Below are the code and all the weights of a small trained network. Each question names an input and a class and asks about switching units off, where a switched-off unit gives its printed mean instead of its output.

import numpy as np


def w(rows, s, z=0):
    codes = np.array(rows[::2]) - 128.0
    scale = np.full(codes.shape[1], s)
    scale[-1] = z or s
    return codes * scale


def norm(h):
    return h / np.sqrt((h * h).mean(-1, keepdims=True) + 1e-5)


def f(y):
    return np.maximum(y, 0)


def log_softmax(a):
    a = a - a.max(-1, keepdims=True)
    return a - np.log(np.exp(a).sum(-1, keepdims=True))


def net(x, mask):
    res = np.array(x, float).reshape(1, 7) / 4 @ E
    u = 0
    for l in range(2):
        y = f(norm(res) @ A[l][:, :-1].T + A[l][:, -1])
        res = res + np.where(mask[u : u + 4], y, B[l][:, -1]) @ B[l][:, :-1]
        u += 4
    return log_softmax(norm(res)[-1] @ U[:, :-1].T + U[:, -1])


A, B = {}, {}
E = w([
[31,149,56,94,118,188,156,107,127,42,80,109],'x0',
[126,167,250,144,99,172,39,197,95,152,69,88],'x1',
[101,208,220,119,121,89,40,20,253,24,113,108],'x2',
[163,234,75,52,127,97,116,113,134,180,124,202],'x3',
[27,140,91,87,39,152,152,132,96,164,150,75],'x4',
[172,83,64,211,143,73,227,144,56,107,169,219],'x5',
[160,111,127,141,168,138,174,67,170,163,225,49],'x6',
],0.0033)
A[0] = w([
[201,144,137,143,160,132,107,159,106,143,102,159,17],'0.n0',
[151,132,125,130,112,114,145,124,115,205,183,94,1],'0.n1',
[141,53,200,211,114,140,124,179,83,148,126,76,80],'0.n2',
[240,110,127,175,170,49,130,98,163,96,144,247,109],'0.n3',
],0.013,0.0033)
B[0] = w([
[144,169,119,166,138,139,175,101,78,110,164,136,172],'0.n0',
[102,40,57,67,102,111,170,112,166,197,182,95,174],'0.n1',
[158,114,202,203,187,127,81,231,62,76,96,81,209],'0.n2',
[203,135,150,254,252,202,165,175,24,66,147,91,249],'0.n3',
],0.0055,0.013)
A[1] = w([
[156,129,170,208,105,121,142,178,60,109,95,205,3],'1.n0',
[33,125,27,121,92,148,160,155,64,52,52,223,183],'1.n1',
[207,171,102,148,143,103,148,94,124,142,155,232,123],'1.n2',
[196,179,100,87,113,125,124,208,42,245,100,232,45],'1.n3',
],0.012,0.00041)
B[1] = w([
[157,167,116,134,164,146,154,74,147,124,167,120,249],'1.n0',
[153,153,154,184,86,82,123,103,97,109,177,165,196],'1.n1',
[127,135,180,168,132,152,111,156,93,110,133,90,173],'1.n2',
[164,101,120,166,254,188,171,122,136,84,130,73,188],'1.n3',
],0.0087,0.013)
U = w([
[96,21,107,87,76,99,118,246,96,204,104,120,18],'0',
[83,186,201,47,96,137,22,105,217,98,12,117,85],'1',
[114,57,15,38,138,142,205,90,177,201,155,126,104],'2',
[192,133,159,217,214,164,153,140,77,78,157,91,206],'3',
[129,96,96,86,91,91,127,173,151,186,37,242,2],'4',
[95,171,129,140,2,51,112,55,128,89,156,209,157],'5',
],0.0072,0.0034)

Each question gives the input, the list of numbers given to net, and the class t.
The units are the neurons (one row each of A and B). Each row of codes is followed by its name. A weight is (code - 128) times the scale printed after its matrix; where a second scale follows, it is the last column's (A, B and U).
mask holds one flag per neuron, layer by layer. A switched-off neuron (its flag False) gives its mean, the last column of its row in B, instead of its output. The means were averaged over made-up inputs and are rounded, as every weight is.
A unit's drop is (log p(t) with every unit on - log p(t) with that unit switched off) / (log p(t) with every unit on - log p(t) with every unit switched off).
The circuit of an input: a set's keep is (log p(t) with only the set's units on - log p(t) with every unit switched off) / (log p(t) with every unit on - log p(t) with every unit switched off). Starting from all 8 units, units are removed one at a time, each time the one whose removal leaves the highest keep (on an exact tie, the one counted first), for as long as the keep stays at least 0.8.
units of the circuit, in order: the units of the circuit, biggest drop first
most important unit: the unit with the biggest drop
top k neurons: the k neurons with the biggest drops, biggest first
top k neurons in layer l: the k neurons of layer l with the biggest drops, biggest first
drop when u is switched off: that unit's drop, to one decimal
input [0,1,-5,1,2,2,7], class 2: most important unit : 0.n1
input [-4,3,7,-5,-6,-7,8], class 1: units of the circuit, in order : (0.n3, 1.n3, 1.n0, 1.n1)
input [4,-5,7,6,4,4,-6], class 5: units of the circuit, in order : (1.n1, 0.n2)
input [4,-6,4,0,4,-4,5], class 5: units of the circuit, in order : (0.n3, 1.n3)
input [4,-6,-2,-8,0,-1,-7], class 5: top 3 neurons : (0.n3, 1.n1, 1.n3)
input [-5,-6,-6,-8,6,-5,0], class 0: top 2 neurons in layer 0 : (0.n1, 0.n3)
input [-4,-4,-3,-7,6,-6,-2], class 0: units of the circuit, in order : (0.n3, 1.n3, 1.n0)
input [8,0,0,-4,6,2,5], class 5: top 2 neurons in layer 0 : (0.n3, 0.n2)
input [-3,-4,-7,2,4,2,1], class 2: top 2 neurons in layer 0 : (0.n1, 0.n3)
input [6,2,2,-2,-5,-4,-2], class 1: top 2 neurons in layer 1 : (1.n3, 1.n0)
input [-7,-5,2,-7,6,-3,2], class 0: top 3 neurons : (0.n3, 0.n1, 1.n0)
input [4,7,-7,8,5,2,6], class 2: top 3 neurons : (0.n1, 0.n3, 0.n2)
input [5,5,8,7,3,0,-3], class 1: top 2 neurons : (0.n3, 0.n0)
input [8,6,5,1,-8,0,-4], class 5: top 2 neurons : (0.n3, 0.n2)
input [7,-3,8,-6,5,-6,-1], class 1: top 2 neurons in layer 0 : (0.n3, 0.n0)
input [1,-1,6,-1,7,-7,-4], class 1: top neuron in layer 0 : (0.n3)
input [7,-3,0,-6,-2,-5,3], class 2: top 3 neurons in layer 0 : (0.n3, 0.n2, 0.n0)
input [1,-4,5,4,4,-7,-1], class 1: top 2 neurons in layer 1 : (1.n1, 1.n0)
input [3,-6,2,-7,4,4,-8], class 5: drop when 0.n3 is switched off : 0.2
input [-8,-8,-1,2,7,-6,-4], class 2: drop when 1.n2 is switched off : 0.0
input [4,-1,2,5,8,8,6], class 5: drop when 0.n3 is switched off : 0.5
input [5,-7,6,6,5,-5,-6], class 5: top neuron in layer 1 : (1.n1)
input [3,5,7,-6,-2,-3,-2], class 1: top 2 neurons : (0.n3, 1.n3)
